Below is a small trained network, with its code and all its weights. Each question gives an input and a class and asks what happens when units are switched off, that is, made to give their printed mean instead of their output.

import numpy as np


def w(rows, s, z=0):
    codes = np.array(rows[::2]) - 128.0
    scale = np.full(codes.shape[1], s)
    scale[-1] = z or s
    return codes * scale


def f(y):
    return y / 2 * (1 + np.tanh(0.7978845608 * (y + 0.044715 * y**3)))


def log_softmax(a):
    a = a - a.max(-1, keepdims=True)
    return a - np.log(np.exp(a).sum(-1, keepdims=True))


def net(x, mask):
    res = np.array(x, float).reshape(1, 2) / 4 @ E
    y = f(res @ A[0][:, :-1].T + A[0][:, -1])
    res = res + np.where(mask, y, B[0][:, -1]) @ B[0][:, :-1]
    return log_softmax(res[-1] @ U[:, :-1].T + U[:, -1])


A, B = {}, {}
E = w([
[244,138,51,197,63],'x0',
[71,130,1,25,65],'x1',
],0.0078)
A[0] = w([
[246,106,46,161,121,86],'neuron 0',
[129,143,147,122,98,199],'neuron 1',
[65,150,179,79,154,71],'neuron 2',
[92,91,42,46,106,81],'neuron 3',
[93,166,30,111,113,75],'neuron 4',
[139,112,97,123,148,252],'neuron 5',
[197,151,79,164,93,87],'neuron 6',
[196,131,236,184,155,45],'neuron 7',
[6,121,193,76,161,71],'neuron 8',
[135,154,138,118,117,217],'neuron 9',
],0.019,0.013)
B[0] = w([
[70,98,184,25,88,236],'neuron 0',
[150,111,43,162,101,191],'neuron 1',
[126,139,176,45,95,194],'neuron 2',
[161,191,197,153,208,242],'neuron 3',
[175,180,222,138,182,202],'neuron 4',
[138,51,3,230,79,253],'neuron 5',
[85,168,165,29,96,202],'neuron 6',
[179,200,206,160,210,248],'neuron 7',
[70,113,148,51,81,251],'neuron 8',
[132,72,28,184,118,212],'neuron 9',
],0.035,0.012)
U = w([
[41,119,140,46,51,53],'0',
[216,212,183,220,244,63],'1',
[139,65,21,240,63,254],'2',
],0.011,0.005)

Each question gives the input, the list of numbers given to net, and the class t.
The units are the neurons (one row each of A and B). Each row of codes is followed by its name. A weight is (code - 128) times the scale printed after its matrix; where a second scale follows, it is the last column's (A, B and U).
mask holds one flag per neuron, in row order. A switched-off neuron (its flag False) gives its mean, the last column of its row in B, instead of its output. The means were averaged over made-up inputs and are rounded, as every weight is.
A unit's drop is (log p(t) with every unit on - log p(t) with that unit switched off) / (log p(t) with every unit on - log p(t) with every unit switched off).
The circuit of an input: a set's keep is (log p(t) with only the set's units on - log p(t) with every unit switched off) / (log p(t) with every unit on - log p(t) with every unit switched off). Starting from all 10 units, units are removed one at a time, each time the one whose removal leaves the highest keep (on an exact tie, the one counted first), for as long as the keep stays at least 0.8.
units of the circuit, in order: the units of the circuit, biggest drop first
top k neurons: the k neurons with the biggest drops, biggest first
drop of u: that unit's drop, to one decimal
input [8,-5], class 0: units of the circuit, in order -> [neuron 0]
input [-3,2], class 2: top 2 neurons -> [neuron 0; neuron 6]
input [4,-4], class 0: top 3 neurons -> [neuron 0; neuron 3; neuron 4]
input [-6,8], class 1: top 2 neurons -> [neuron 3; neuron 4]
input [7,-7], class 0: top 2 neurons -> [neuron 0; neuron 6]
input [-6,7], class 1: top 3 neurons -> [neuron 3; neuron 4; neuron 0]
input [-5,8], class 1: drop of neuron 1 -> 0.0
input [6,-1], class 0: drop of neuron 0 -> 0.3
input [8,-7], class 0: drop of neuron 0 -> 5.6
input [6,8], class 1: drop of neuron 4 -> 2.8
